Input:
[[105 119 133 128 125 129]
 [138 127 112 136 131 125]
 [116 129 127 130 156 118]]
Output: 125

Input:
[[134 126 138 130 131 129 126]
 [124 130 120 128 125 128 130]
 [115 128 105 124 122 125 135]]
Output: 130

Input:
[[125 100 132 126 128]
 [127 119 132 127 117]
 [131 126 131 138 122]]
Output: 117

Input:
[[113 136 100 115 102]
 [114 133 116 138 124]
 [107 128 143 154 149]]
Output: 124

Input:
[[114 129 145 130 125 137]
 [145 144 125 126 116 157]
 [118 126 110 137 113 132]]
Output: 157

Input:
[[142 142 133 137 125 140]
 [125 120 117 131 126 128]
 [124 114 102 108 134 124]]
Output: 128

Input:
[[113 141 138 144 113 117]
 [116 134 144 136 119 122]
 [105 137 124 149 113 107]]
Output: 122

Input:
[[132 125 125 107 116 139]
 [126 136 116 120 125 129]
 [113 121 114 146 142 136]]
Output: 129
---
[[117 104 105 124 130 129 132 139 148 138 136 139 145 144]
 [104 105 124 130 129 132 139 148 138 136 139 145 144 138]
 [105 124 130 129 132 139 148 138 136 139 145 144 138 118]
 [121 117 104 105 124 130 129 132 139 148 138 136 139 145]
 [129 132 139 148 138 136 139 145 144 138 118 113 127 126]
 [132 139 148 138 136 139 145 144 138 118 113 127 126 136]] Out: 148

[[108 116 131 132 116 122 119 127 120 141 134 138 142 117 122 146]
 [142 137 130 144 128 122 123 117 132 131 147 136 116 109 117 113]
 [145 114 112 130 129 111 115 112 131 117 129 126 118 118 130 141]
 [140 128 120 135 137 135 144 128 125 140 123 108 126 132 109 141]
 [119 130 140 127 127 148 131 125 143 109 138 118 119 119 144 142]
 [125 130 123 113 108 130 144 105 120 115 136 125 156 126 149 129]] Out: 123

[[125 142 122 130 143 103 153 146 135 119 157 146 116 127 148]
 [127 150 131 106 100 122 104  99 135 146 108 133 148 136 153]
 [118 131  99 100 151 150 131 108 122 128 106 137 114 157 110]
 [106 130 125 132 151 145 154 128 102 108 126 105 141 105 110]
 [118 100 120 102 154 112 124 134 134 103 136 121 117 103 134]] Out: 120

[[110 147 124 128 121 126 139 126 118 127]
 [124 128 130 125 123 118 145 122 134 138]
 [117 125 119 120 126 117 128 146 125 106]
 [131 150 124 131 138 139 100 128 135 105]
 [129 122 128 139 140 129 149 125 138 130]
 [129 130 148 128 127 125 120 132 129 115]
 [130 144 138 126 153 140 146 149 135 120]] Out: 138

[[135 157 119 142 127 138 137 115 114 124 152 108 138 122]
 [134 123 105 122 119 112 111 136 143 145 139 118 124 144]
 [116 138 128 117 126 110 137 128 155 152 121 122 122 105]
 [104 131 130 118 127 106 145 109 139 122 116 126 138 146]
 [104 120 127 141 157 129 129 140 137 112 140 141 117 126]
 [145 128 114 143 125 123 134 109 143 121 119 117 135 143]
 [140 129 112 137 148 114 115 118 130 121 150 121 145 116]
 [104 119 107 121 120 142 146 107 105 149 139 144 134 130]] Out: 107
---
[124 126 122 100 136] | 136, 126

[[126 135 134 135 151]
 [138 134 142 132 124]] | 151, 142

[119 151 135 133] | 151, 135

[129 155 140 147 153 112] | 155, 153

[106 146 154 114] | 154, 146

[155 100 148 136 122] | 155, 148

[[110 153 112 115]
 [113 152 124 100]
 [110 123 126 137]] | 153, 152
---
[[111 104 136 116 121]
 [110 125 150 116 121]
 [121 125 153 147 155]] ans = 116

[[111 116 117 130 151]
 [121 125 132 141 144]
 [119 135 142 138 139]] ans = 130

[[127 119 101 143 105]
 [112 151 141 129 138]
 [111 123 119 125 139]] ans = 143

[[119 119 121 118 148]
 [117 120 123 107 140]
 [121 127 119 111 111]] ans = 118

[[145 150 129 113 105]
 [130 152 123 137 132]
 [126 100 110 152 127]] ans = 113

[[103 115 119 125 119]
 [121 116 140 100 120]
 [121 132 142 111 117]] ans = 125

[[131 134 141 124 120]
 [138 138 120 150 116]
 [154 149 110 109 149]] ans = 124

[[139 131 141 151 157]
 [137 131 113 156 130]
 [120 146 124 150 143]] ans = 151
---
[142 136 116 138 133 118 150] yields 142, 150

[124 109 106 111] yields 124, 111

[[149 142 120 146 135 128]
 [126 105 154 134 126 125]
 [141 136 124 132 131 132]] yields 149, 132

[[128 111 112 143 127]
 [149 107 122 144 122]
 [141 153 136 110 153]] yields 128, 153

[155 146 124 121 120 103 142] yields 155, 142

[124 127 115 131 149] yields 124, 149
